After every row comes roughly how far along a hidden order it lies, from 0 to 15.
+0.74	+2.12	-0.23	-0.99	-0.47	-0.36	+1.60	-0.80	+0.77	+0.64	-0.33	-2.44	-0.24	+0.07	-1.93	+2.82	-0.73	-0.33	+1.49	+1.62	-0.73	-0.04	+0.08	+1.21	-0.90	+0.50	+1.68	+0.16	-5.26 -> 5
-0.07	+0.42	+0.21	-0.52	+0.57	+0.23	+0.83	-1.31	+0.42	+0.02	-0.85	-2.21	+0.43	+0.34	-2.48	+1.22	-2.10	-0.59	+1.61	+1.53	-0.62	-0.34	+0.18	+0.75	+0.50	-0.11	+1.32	-0.13	-4.33 -> 6
-2.02	-0.39	+0.26	-0.06	-0.11	-0.40	-0.21	-2.21	+2.26	-0.67	-0.48	-2.92	+1.58	+0.77	-3.15	+3.56	-1.52	-1.33	+2.17	+2.35	-1.48	-0.27	+0.21	-0.28	+0.42	-0.59	+1.27	-0.58	-4.44 -> 8
-3.59	-3.59	+0.71	+0.95	+0.19	-0.36	-0.98	-2.05	+2.41	-1.76	-0.75	-1.29	+3.27	+1.07	-4.75	+2.60	-2.55	-1.68	+1.28	+2.81	-1.56	-0.33	+0.51	-1.83	+0.96	-1.25	-0.51	-1.32	-1.89 -> 11
-1.80	-0.64	+0.46	+0.22	+0.82	+0.18	+0.25	-1.78	+1.41	-0.62	-1.07	-1.64	+1.34	+0.87	-3.51	+1.91	-2.66	-0.64	+1.60	+2.05	-0.99	-0.43	+0.35	-0.57	+0.93	-0.96	+0.78	-0.42	-3.21 -> 8
+1.97	+4.02	-1.09	-2.02	-2.40	-1.39	+0.44	-0.44	+0.84	+1.30	+0.92	-3.24	-1.03	-0.33	+1.02	+4.18	+1.99	+1.35	+1.05	+1.56	-0.72	+0.65	-0.30	+2.82	-3.53	+1.91	+2.34	+0.87	-6.41 -> 1
-0.27	+0.61	+0.49	-0.10	+0.82	+0.38	+0.80	-1.28	+0.33	-0.04	-1.12	-1.47	+0.40	+0.47	-3.07	+1.07	-2.68	-1.06	+1.52	+1.80	-0.41	-0.46	+0.28	+0.11	+1.13	-0.56	+1.04	-0.36	-3.51 -> 7
-0.34	+1.04	+0.07	-0.67	+0.12	-0.09	+0.33	-1.49	+0.80	+0.17	-0.46	-2.65	+0.14	+0.36	-2.63	+2.47	-1.85	-0.64	+1.62	+2.00	-0.91	-0.22	+0.09	+0.52	-0.25	+0.10	+1.33	-0.06	-5.02 -> 6
+3.27	+5.43	-1.18	-2.64	-2.39	-1.07	+0.83	-0.03	-0.37	+2.31	+0.92	-2.67	-2.70	-0.60	+1.69	+3.25	+2.23	+2.04	+0.86	+0.35	-0.29	+0.74	-0.30	+3.69	-3.95	+2.32	+3.50	+1.22	-6.21 -> 0
-3.67	-2.01	+0.24	+0.38	-0.09	-0.50	-0.67	-2.39	+2.72	-1.25	-0.17	-3.36	+2.64	+0.99	-4.26	+3.78	-1.85	-1.50	+1.87	+2.57	-1.61	-0.21	+0.29	-0.81	+0.37	-0.86	+0.55	-0.73	-4.86 -> 10
-4.95	-4.21	+0.98	+1.35	+0.22	-0.52	-1.28	-1.96	+3.30	-1.98	-0.62	-1.23	+3.36	+1.17	-5.14	+3.00	-2.26	-2.06	+1.35	+2.78	-2.01	-0.19	+0.56	-2.25	+1.06	-1.42	-0.89	-1.41	-1.50 -> 13
-5.80	-6.51	+1.33	+2.09	+0.31	-0.45	-2.06	-1.50	+3.51	-2.90	-0.74	+0.21	+3.89	+1.26	-5.54	+1.82	-2.62	-1.89	+1.00	+2.74	-1.83	-0.18	+1.00	-3.16	+1.33	-2.05	-2.02	-1.99	+0.57 -> 15
+1.45	+1.99	-0.04	-0.73	+0.02	+0.08	+0.92	-0.91	-0.04	+0.76	-0.64	-1.81	-0.03	+0.00	-1.56	+1.46	-1.18	+0.11	+1.29	+1.33	-0.40	-0.16	+0.17	+1.45	-0.40	+0.33	+1.85	+0.18	-4.26 -> 5
-2.74	-1.96	+0.57	+0.09	+0.31	-0.14	-0.41	-2.07	+2.07	-1.17	-0.76	-2.07	+1.99	+0.90	-4.31	+2.63	-2.48	-1.61	+1.65	+2.82	-1.45	-0.29	+0.36	-1.15	+0.88	-1.19	+0.47	-0.75	-3.12 -> 10
-1.02	+0.43	+0.04	-0.33	-0.38	-0.64	-0.12	-2.36	+1.94	-0.55	-0.08	-4.03	+1.35	+0.67	-4.33	+4.71	-0.93	-1.00	+2.22	+2.57	-1.81	-0.13	+0.04	+0.14	-0.44	-0.12	+1.42	-0.14	-6.16 -> 7
-7.16	-5.73	+0.32	+1.40	-1.86	-2.19	-3.22	-3.29	+5.72	-3.38	+0.90	-3.57	+5.11	+1.66	-7.51	+7.22	-0.13	-1.93	+2.42	+3.97	-3.45	+0.28	+0.45	-2.97	-1.17	-1.30	-0.74	-1.56	-4.47 -> 14
-4.45	-3.99	+0.87	+1.49	+0.05	-0.68	-1.87	-2.15	+3.35	-2.12	-0.51	-1.57	+3.40	+1.30	-4.88	+3.49	-2.19	-1.80	+1.50	+2.57	-1.77	-0.16	+0.59	-1.97	+0.84	-0.87	-0.90	-1.43	-2.45 -> 12
+0.69	+2.21	-0.23	-1.28	-0.61	-0.44	+0.56	-1.02	+0.53	+0.80	-0.11	-2.46	-0.69	-0.08	-0.80	+2.38	-0.24	+0.16	+1.59	+1.60	-0.71	+0.05	+0.04	+1.32	-1.34	+0.94	+1.72	+0.20	-5.06 -> 4
+2.59	+4.00	-0.66	-1.86	-1.27	-0.61	+0.70	-0.20	-0.45	+1.82	+0.24	-1.94	-1.80	-0.26	+0.70	+2.38	+0.97	+1.03	+0.81	+1.02	-0.41	+0.35	-0.06	+2.56	-2.76	+1.55	+2.08	+0.70	-4.70 -> 2
+0.02	+1.96	-0.31	-0.85	-0.63	-0.44	+0.36	-1.48	+0.92	+0.33	-0.16	-3.17	-0.32	+0.17	-1.93	+3.16	-0.58	-0.17	+1.79	+1.73	-0.80	-0.03	-0.01	+1.35	-1.01	+0.42	+1.85	+0.18	-5.85 -> 5
+2.77	+4.69	-1.26	-2.21	-2.66	-1.25	+0.54	-0.38	+0.93	+1.67	+1.05	-2.72	-2.38	-0.53	+1.38	+3.59	+2.13	+1.74	+1.01	+0.88	-0.60	+0.70	-0.28	+3.09	-3.97	+1.91	+2.60	+1.06	-6.26 -> 1
-0.11	+2.17	-0.65	-1.39	-1.61	-0.95	+0.20	-1.73	+1.13	+0.60	+0.40	-3.58	-0.17	+0.07	-0.85	+4.55	+0.31	+0.31	+1.68	+2.02	-1.12	+0.22	-0.12	+1.65	-1.91	+1.06	+2.14	+0.33	-6.38 -> 4
+2.07	+2.93	-0.62	-1.74	-1.37	-0.79	+0.76	-0.18	-0.11	+1.18	+0.17	-1.94	-1.83	-0.30	+0.74	+2.64	+0.75	+0.90	+0.86	+1.12	-0.40	+0.38	-0.05	+2.43	-2.16	+1.55	+2.14	+0.51	-5.06 -> 2
-2.17	-1.00	+0.65	+0.21	+0.79	+0.16	+0.22	-1.63	+1.20	-0.58	-1.07	-1.74	+1.37	+0.71	-3.69	+2.82	-2.76	-1.39	+1.55	+2.04	-0.88	-0.40	+0.31	-1.13	+1.06	-0.88	+0.76	-0.58	-2.92 -> 9
-5.88	-6.35	+1.11	+1.90	+0.07	-0.79	-2.06	-1.64	+4.24	-2.81	-0.76	+0.08	+4.36	+1.30	-5.26	+2.79	-2.43	-2.06	+0.90	+2.78	-2.07	-0.08	+0.86	-3.06	+0.78	-1.95	-2.07	-1.98	-0.12 -> 15
+2.52	+3.41	-0.53	-1.70	-1.54	-0.50	+0.80	-0.12	-0.15	+1.65	+0.14	-1.80	-1.43	-0.46	+0.84	+2.10	+0.28	+0.78	+0.74	+0.86	-0.28	+0.39	-0.01	+2.52	-2.40	+1.59	+2.09	+0.61	-4.89 -> 2
